Below are the code and all the weights of a small trained network. Each question names an input and a target symbol and asks about switching units off, where a switched-off unit gives its printed mean instead of its output.

import numpy as np


def w(rows, s, z=0):
    codes = np.array(rows[::2]) - 128.0
    scale = np.full(codes.shape[1], s)
    scale[-1] = z or s
    return codes * scale


def f(y):
    return np.maximum(y, 0)


def softmax(a):
    e = np.exp(a - a.max(-1, keepdims=True))
    return e / e.sum(-1, keepdims=True)


def log_softmax(a):
    a = a - a.max(-1, keepdims=True)
    return a - np.log(np.exp(a).sum(-1, keepdims=True))


def net(x, mask):
    ids = ['ΓΔΠΨΩαεζηλμξστφ'.index(c) for c in x.split()]
    T = len(ids)
    res = E[ids] + P[:T]
    q, k, v = (res @ M[0].T for M in (Q, K, V))
    z = softmax(np.where(np.tri(T) > 0, q @ k.T / 4**0.5, -1e9)) @ v
    res = res + np.where(mask[0], z, O[0][:, -1]) @ O[0][:, :-1]
    y = f(res @ A[0][:, :-1].T + A[0][:, -1])
    res = res + np.where(mask[1:25], y, B[0][:, -1]) @ B[0][:, :-1]
    return log_softmax(res[-1] @ U[:, :-1].T + U[:, -1])


Q, K, V, O, A, B = {}, {}, {}, {}, {}, {}
E = w([
[118,120,160],'Γ',
[122,88,125],'Δ',
[114,122,166],'Π',
[113,99,71],'Ψ',
[114,112,149],'Ω',
[124,87,125],'α',
[111,126,162],'ε',
[112,124,170],'ζ',
[118,113,158],'η',
[104,112,140],'λ',
[112,117,143],'μ',
[115,125,174],'ξ',
[2,168,127],'σ',
[112,167,179],'τ',
[114,136,167],'φ',
],0.023)
P = w([
[122,1,203],'0',
[134,55,166],'1',
[131,91,160],'2',
[122,115,158],'3',
[116,128,156],'4',
[111,139,152],'5',
[107,147,149],'6',
[99,152,149],'7',
[99,160,149],'8',
[100,159,142],'9',
],0.0083)
Q[0] = w([
[86,88,190],'H1',
[134,131,149],'H1',
[79,121,142],'H1',
[248,142,136],'H1',
],0.014)
K[0] = w([
[88,172,177],'H1',
[154,178,154],'H1',
[89,158,136],'H1',
[254,136,156],'H1',
],0.012)
V[0] = w([
[57,162,121],'H1',
[89,133,3],'H1',
[77,153,125],'H1',
[85,141,61],'H1',
],0.0079)
O[0] = w([
[234,156,7,254],'H1',
[206,253,165,67],'H1',
[194,143,49,220],'H1',
[210,202,97,137],'H1',
],0.0064,0.0025)
A[0] = w([
[102,178,103,98],'N1',
[104,91,162,217],'N2',
[30,130,102,102],'N3',
[48,40,152,88],'N4',
[68,117,85,1],'N5',
[66,142,70,92],'N6',
[115,147,108,178],'N7',
[137,152,99,39],'N8',
[171,56,120,4],'N9',
[79,41,123,175],'N10',
[66,6,119,106],'N11',
[161,119,126,122],'N12',
[106,143,128,148],'N13',
[121,149,161,153],'N14',
[101,52,138,89],'N15',
[33,146,133,120],'N16',
[111,182,146,31],'N17',
[189,64,133,179],'N18',
[137,61,95,3],'N19',
[140,76,101,192],'N20',
[53,93,158,63],'N21',
[121,139,122,178],'N22',
[186,62,106,58],'N23',
[171,155,90,13],'N24',
],0.011,0.0049)
B[0] = w([
[169,78,96,145],'N1',
[75,152,205,219],'N2',
[156,61,106,179],'N3',
[238,248,65,242],'N4',
[109,196,238,132],'N5',
[196,140,206,153],'N6',
[126,120,76,158],'N7',
[88,110,195,138],'N8',
[121,108,9,136],'N9',
[8,127,110,247],'N10',
[120,66,249,254],'N11',
[126,100,147,136],'N12',
[154,127,112,143],'N13',
[121,180,135,144],'N14',
[208,210,89,194],'N15',
[93,76,185,181],'N16',
[74,137,65,132],'N17',
[143,46,197,172],'N18',
[160,215,186,139],'N19',
[78,155,43,191],'N20',
[124,63,17,193],'N21',
[131,126,93,154],'N22',
[193,179,195,141],'N23',
[62,76,222,147],'N24',
],0.02,0.009)
U = w([
[191,77,159,144],'Γ',
[104,165,110,9],'Δ',
[126,166,85,86],'Π',
[107,175,92,39],'Ψ',
[101,162,100,27],'Ω',
[153,199,17,254],'α',
[28,54,86,169],'ε',
[127,162,96,67],'ζ',
[118,166,97,56],'η',
[119,157,106,35],'λ',
[54,190,203,188],'μ',
[122,154,107,58],'ξ',
[69,130,2,192],'σ',
[129,165,101,69],'τ',
[156,164,96,146],'φ',
],0.0092,0.0068)

Each question gives the input, a string of symbols that net reads in full, and the target symbol t.
The units are the heads (4 rows each of Q, K, V and O) and the neurons (one row each of A and B). Each row of codes is followed by its name. A weight is (code - 128) times the scale printed after its matrix; where a second scale follows, it is the last column's (O, A, B and U).
mask holds one flag per unit, heads first, then neurons. A switched-off unit (its flag False) gives its mean, the last column of its rows in O or B, instead of its output. The means were averaged over made-up inputs and are rounded, as every weight is.
A unit's drop is (log p(t) with every unit on - log p(t) with that unit switched off) / (log p(t) with every unit on - log p(t) with every unit switched off).
The circuit of an input: a set's keep is (log p(t) with only the set's units on - log p(t) with every unit switched off) / (log p(t) with every unit on - log p(t) with every unit switched off). Starting from the 12 units with the biggest drops (on a tie, the unit counted first), units are removed one at a time, each time the one whose removal leaves the highest keep (on an exact tie, the one counted first), for as long as the keep stays at least 0.8.
units of the circuit, in order: the units of the circuit, biggest drop first
most important unit: the unit with the biggest drop
top k neurons: the k neurons with the biggest drops, biggest first
drop of u: that unit's drop, to one decimal
input Ψ Ω φ φ λ Ψ σ Ω η, target Γ: top 2 neurons => (N10, N4)
input σ Π ε, target Γ: units of the circuit, in order => (H1, N10)
input ξ φ ε α, target μ: top 4 neurons => (N11, N10, N2, N19)
input η λ Ψ Ψ σ ε, target Γ: units of the circuit, in order => (H1, N10, N4)
input σ η Δ, target Γ: most important unit => N18
input φ α μ λ Ψ σ Δ, target Γ: units of the circuit, in order => (H1, N10, N18)
input Ψ η ε φ Δ, target μ: top 4 neurons => (N11, N10, N2, N19)
input η Ψ λ Ω Δ, target μ: top 3 neurons => (N11, N2, N10)
input μ σ σ η Ω, target Γ: units of the circuit, in order => (H1, N10, N4)
input μ Π φ τ Ψ η Ω τ, target ε: top 2 neurons => (N15, N4)
input ε λ Π Ω λ Ψ, target μ: top 2 neurons => (N21, N5)
input φ λ ξ σ Ψ, target Γ: top 4 neurons => (N10, N4, N24, N23)
input λ λ Ψ, target μ: units of the circuit, in order => (N21, N19)
input Ψ σ Ψ, target Γ: top 3 neurons => (N10, N4, N23)
input Ψ η Ω τ Ψ τ Ψ Ψ, target α: top neuron => (N11)
input ε σ α, target Γ: top 2 neurons => (N18, N10)
input ε Γ Ψ σ Ψ ξ, target Γ: top 4 neurons => (N10, N4, N20, N2)
input Ψ λ η σ Ψ λ, target Γ: top 3 neurons => (N10, N4, N24)
input λ Ψ λ Ψ ξ λ σ, target Γ: drop of N4 => 0.3
input Ω λ τ α Ψ τ Ω λ μ μ, target ε: units of the circuit, in order => (N4)
input ζ Ω σ Ψ λ, target Γ: drop of H1 => 1.6
input Ψ Ψ Ω α, target μ: drop of N3 => 0.2
